Below are the code and all the weights of a small trained network. Each question names an input and a target symbol and asks about switching units off, where a switched-off unit gives its printed mean instead of its output.

import numpy as np


def w(rows, s, z=0):
    codes = np.array(rows[::2]) - 128.0
    scale = np.full(codes.shape[1], s)
    scale[-1] = z or s
    return codes * scale


def f(y):
    return y / 2 * (1 + np.tanh(0.7978845608 * (y + 0.044715 * y**3)))


def softmax(a):
    e = np.exp(a - a.max(-1, keepdims=True))
    return e / e.sum(-1, keepdims=True)


def log_softmax(a):
    a = a - a.max(-1, keepdims=True)
    return a - np.log(np.exp(a).sum(-1, keepdims=True))


def net(x, mask):
    ids = ['αβγδεζηθλμξπστφω'.index(c) for c in x.split()]
    T = len(ids)
    res = E[ids] + P[:T]
    q, k, v = (res @ M[0].T for M in (Q, K, V))
    z = softmax(np.where(np.tri(T) > 0, q @ k.T / 2**0.5, -1e9)) @ v
    res = res + np.where(mask[0], z, O[0][:, -1]) @ O[0][:, :-1]
    y = f(res @ A[0][:, :-1].T + A[0][:, -1])
    res = res + np.where(mask[1:9], y, B[0][:, -1]) @ B[0][:, :-1]
    return log_softmax(res[-1] @ U[:, :-1].T + U[:, -1])


Q, K, V, O, A, B = {}, {}, {}, {}, {}, {}
E = w([
[129,157,139,159,109,91,156,86,63,129,17],'α',
[251,153,120,169,141,149,147,144,37,87,151],'β',
[126,145,82,88,61,150,52,152,91,98,92],'γ',
[71,190,88,138,95,67,139,147,159,183,225],'δ',
[103,192,177,137,28,180,232,97,165,164,107],'ε',
[99,141,172,148,103,71,162,151,145,190,123],'ζ',
[141,179,36,89,92,121,164,168,101,180,105],'η',
[167,209,136,117,93,167,104,101,155,150,134],'θ',
[99,112,198,154,124,115,103,114,171,120,62],'λ',
[89,165,123,58,127,165,139,122,237,218,65],'μ',
[149,169,97,162,127,80,51,148,88,87,123],'ξ',
[109,157,123,118,37,51,76,133,77,158,226],'π',
[170,184,181,189,156,76,127,127,186,147,84],'σ',
[79,87,216,140,115,84,100,46,56,143,75],'τ',
[123,138,138,91,120,96,62,147,161,169,57],'φ',
[99,144,58,142,206,56,127,91,106,177,121],'ω',
],0.02)
P = w([
[29,234,121,206,70,87,120,216,106,209,2],'0',
[144,178,179,134,93,89,117,130,75,175,51],'1',
[152,177,177,123,116,96,108,132,88,176,70],'2',
[174,175,174,114,106,104,116,133,74,171,71],'3',
[170,181,169,129,106,106,122,130,74,178,62],'4',
[171,180,166,130,104,107,121,131,81,175,79],'5',
[170,182,160,149,105,110,128,125,70,172,74],'6',
[165,172,154,123,91,107,121,129,75,173,68],'7',
[165,180,151,134,103,106,123,137,81,178,67],'8',
[173,194,153,135,100,117,132,130,85,177,84],'9',
[169,187,134,132,107,111,128,133,90,180,66],'10',
[155,196,145,127,99,111,127,132,90,175,72],'11',
[166,196,141,125,111,109,137,140,76,179,80],'12',
],0.0078)
Q[0] = w([
[82,52,111,101,186,124,125,96,163,103,180],'H1',
[124,5,148,107,209,198,161,127,142,51,216],'H1',
],0.012)
K[0] = w([
[202,74,171,48,139,143,170,88,150,67,173],'H1',
[185,52,91,44,127,80,143,4,183,104,180],'H1',
],0.012)
V[0] = w([
[76,81,179,124,84,93,143,51,224,125,100],'H1',
[190,112,157,95,95,187,1,121,175,94,92],'H1',
],0.0086)
O[0] = w([
[132,5,77,251,46,55,164,70,185,201,86,82],'H1',
[106,169,134,174,156,243,64,172,101,161,116,3],'H1',
],0.012,0.0059)
A[0] = w([
[119,106,200,200,163,65,55,95,106,68,199,137],'N1',
[161,81,81,140,84,87,141,76,191,63,133,119],'N2',
[106,81,180,132,212,112,111,144,158,60,2,78],'N3',
[135,150,23,134,165,116,112,145,179,147,241,145],'N4',
[107,128,117,223,131,208,98,146,90,225,139,135],'N5',
[113,154,144,163,97,91,111,89,119,211,91,167],'N6',
[93,185,165,55,157,122,161,145,109,63,138,254],'N7',
[94,183,191,55,192,148,146,179,98,76,155,12],'N8',
],0.008,0.007)
B[0] = w([
[139,122,91,212,129,125,129,157,173,225,93,144],'N1',
[36,166,173,113,188,241,155,206,110,98,116,198],'N2',
[235,71,47,157,87,83,81,18,114,35,186,145],'N3',
[152,129,175,159,65,117,138,105,182,13,89,141],'N4',
[96,76,111,1,140,108,150,174,170,44,114,179],'N5',
[195,144,155,98,160,147,86,42,118,115,193,215],'N6',
[72,95,30,189,131,170,92,99,131,153,181,252],'N7',
[185,88,183,135,112,88,196,167,133,132,54,212],'N8',
],0.0082,0.018)
U = w([
[153,226,164,118,90,81,126,76,60,84,48,90],'α',
[188,73,138,136,164,167,159,166,98,99,175,84],'β',
[52,111,169,116,119,179,72,145,86,68,87,126],'γ',
[100,151,165,123,126,106,138,142,152,35,150,94],'δ',
[72,138,159,173,96,205,146,89,131,136,102,131],'ε',
[93,130,255,97,143,63,144,162,98,131,91,197],'ζ',
[174,118,45,117,65,80,179,137,149,160,70,122],'η',
[147,229,139,112,190,242,54,81,100,107,241,87],'θ',
[145,30,97,159,133,197,109,111,190,77,160,74],'λ',
[117,95,88,138,132,184,125,100,202,183,102,111],'μ',
[95,180,112,233,124,141,71,144,139,155,55,253],'ξ',
[139,163,97,147,104,132,69,105,103,180,220,149],'π',
[226,234,147,175,118,84,113,111,171,156,72,159],'σ',
[99,91,136,181,134,193,90,68,81,180,143,126],'τ',
[188,121,166,45,126,83,81,142,137,95,104,163],'φ',
[72,122,74,123,242,162,109,87,111,103,233,90],'ω',
],0.0061,0.0049)

Each question gives the input, a string of symbols that net reads in full, and the target symbol t.
The units are the heads (2 rows each of Q, K, V and O) and the neurons (one row each of A and B). Each row of codes is followed by its name. A weight is (code - 128) times the scale printed after its matrix; where a second scale follows, it is the last column's (O, A, B and U).
mask holds one flag per unit, heads first, then neurons. A switched-off unit (its flag False) gives its mean, the last column of its rows in O or B, instead of its output. The means were averaged over made-up inputs and are rounded, as every weight is.
A unit's drop is (log p(t) with every unit on - log p(t) with that unit switched off) / (log p(t) with every unit on - log p(t) with every unit switched off).
The circuit of an input: a set's keep is (log p(t) with only the set's units on - log p(t) with every unit switched off) / (log p(t) with every unit on - log p(t) with every unit switched off). Starting from all 9 units, units are removed one at a time, each time the one whose removal leaves the highest keep (on an exact tie, the one counted first), for as long as the keep stays at least 0.8.
units of the circuit, in order: the units of the circuit, biggest drop first
unit that matters most: the unit with the biggest drop
k most important neurons: the k neurons with the biggest drops, biggest first
drop of u: that unit's drop, to one decimal
input ω β β, target ω: most important neuron => [N8]
input β π ω ξ, target β: units of the circuit, in order => [N8; N7; H1]
input μ ε τ, target τ: 3 most important neurons => [N6; N8; N1]
input φ π θ ξ φ ε σ θ ε φ φ σ λ, target φ: units of the circuit, in order => [N7; H1; N5; N2]
input ζ λ ε, target ζ: units of the circuit, in order => [H1; N7; N2]
input φ β μ δ, target φ: units of the circuit, in order => [H1; N7; N5; N2]
input η φ ξ θ α β ζ ε, target η: 3 most important neurons => [N8; N7; N2]
input ζ μ δ γ π, target ζ: units of the circuit, in order => [H1; N7; N2]
input φ δ α θ φ ζ ε θ, target φ: units of the circuit, in order => [H1; N7; N5]
input ω ε ω τ σ β ζ φ ζ ξ σ θ, target ω: units of the circuit, in order => [H1; N8; N7]
input θ ω φ σ ε π δ ε μ ζ η ω σ, target θ: 2 most important neurons => [N8; N4]
input φ δ ω γ φ ξ ω φ η, target φ: 4 most important neurons => [N7; N5; N2; N6]
input ε θ δ τ, target τ: units of the circuit, in order => [N6; N5; H1]
input φ ζ ζ μ φ ε η ζ, target φ: most important neuron => [N7]
input η σ α ω η π ε φ τ λ ξ ζ φ, target η: 4 most important neurons => [N8; N7; N6; N2]
input ω γ ω λ φ π φ ε ζ φ μ φ, target ω: 4 most important neurons => [N8; N7; N2; N4]
input γ μ ξ, target ξ: units of the circuit, in order => [N6; N1]
input ω θ η ε φ δ δ, target δ: 3 most important neurons => [N4; N6; N2]
input ω η μ α, target ω: 3 most important neurons => [N8; N7; N2]
input η α ω η μ ξ η γ φ ε, target η: unit that matters most => N8
input γ θ τ φ ω ζ π ξ, target ξ: drop of N6 => 0.7
input η α θ ξ φ σ α, target η: drop of N8 => 1.2
input λ φ φ ω γ λ, target λ: drop of H1 => 0.7
